[[120 129 146 121 136 126 143 143 130 145 127 133 123]
 [148 149 130 125 117 149 128 129 149 136 154 111 113]
 [132 134 130 119 132 133 128 128 135 140 136 130 129]
 [117 126 122 127 137 124 119 119 128 137 119 150 142]
 [114 100 137 116 148 103 139 140 102 127 113 132 141]
 [122 130 114 134 130 128 110 110 131 132 121 148 140]
 [138 129 131 111 134 131 132 133 131 137 140 122 131]]
|
[[123 133 127 145 130 143 143 126 136 121 146 129 120]
 [113 111 154 136 149 129 128 149 117 125 130 149 148]
 [129 130 136 140 135 128 128 133 132 119 130 134 132]
 [142 150 119 137 128 119 119 124 137 127 122 126 117]
 [141 132 113 127 102 140 139 103 148 116 137 100 114]
 [140 148 121 132 131 110 110 128 130 134 114 130 122]
 [131 122 140 137 131 133 132 131 134 111 131 129 138]]

[[130 115 130 132 120 156 122 134 142 136 108  98 143  99 148 130]
 [124 147 147 110 124 138 147 112 100 141 155 102 109 135 153 118]
 [124 153 155 133 110 121 146 119 119 115 147 132 134 119 141 101]
 [121 100 153 148 150 115 101  99  99 127 139 100 111 137 131 130]
 [141 121 105 156 146  99 108 148 100 120 109 143 138 115 108 150]]
|
[[130 148  99 143  98 108 136 142 134 122 156 120 132 130 115 130]
 [118 153 135 109 102 155 141 100 112 147 138 124 110 147 147 124]
 [101 141 119 134 132 147 115 119 119 146 121 110 133 155 153 124]
 [130 131 137 111 100 139 127  99  99 101 115 150 148 153 100 121]
 [150 108 115 138 143 109 120 100 148 108  99 146 156 105 121 141]]

[[118 138 138 114 124 126]
 [134 132 125 136 123 125]
 [134 124 123 134 138 131]
 [134 125 125 133 132 128]
 [118 132 139 110 126 129]
 [110 138 143 109 109 125]
 [105 143 142 109 115 125]
 [143 117 112 152 139 131]
 [124 123 131 122 129 132]
 [130 127 120 139 134 127]
 [129 123 126 130 130 131]
 [132 127 120 137 139 128]]
|
[[126 124 114 138 138 118]
 [125 123 136 125 132 134]
 [131 138 134 123 124 134]
 [128 132 133 125 125 134]
 [129 126 110 139 132 118]
 [125 109 109 143 138 110]
 [125 115 109 142 143 105]
 [131 139 152 112 117 143]
 [132 129 122 131 123 124]
 [127 134 139 120 127 130]
 [131 130 130 126 123 129]
 [128 139 137 120 127 132]]

[[129 140 129 113 113 144 119 149 142 125 137]
 [128 122 114 122 108 123 127 135 142 136 148]
 [141 124 124 139 128 127 136 115 133 146 118]
 [129 134 138 121 138 139 123 137 133 120 123]
 [113 124 130 121 132 119 121 135 119 110 140]]
|
[[137 125 142 149 119 144 113 113 129 140 129]
 [148 136 142 135 127 123 108 122 114 122 128]
 [118 146 133 115 136 127 128 139 124 124 141]
 [123 120 133 137 123 139 138 121 138 134 129]
 [140 110 119 135 121 119 132 121 130 124 113]]

[[120 119 143 146]
 [126 129 126 137]
 [131 135 125 138]
 [144 130 106 106]
 [122 143 146 121]
 [127 126 128 131]
 [125 142 151 137]
 [125 127 119 140]]
|
[[146 143 119 120]
 [137 126 129 126]
 [138 125 135 131]
 [106 106 130 144]
 [121 146 143 122]
 [131 128 126 127]
 [137 151 142 125]
 [140 119 127 125]]

[[132 128 103 117 147 138 150 153 121 124]
 [129 122 106 121 135 135 149 147 129 133]]
|
[[124 121 153 150 138 147 117 103 128 132]
 [133 129 147 149 135 135 121 106 122 129]]

[[130 121 126 143 140 130 139]
 [128 122 124 154 146 131 139]
 [116 116 127 157 157 129 139]]
|
[[139 130 140 143 126 121 130]
 [139 131 146 154 124 122 128]
 [139 129 157 157 127 116 116]]
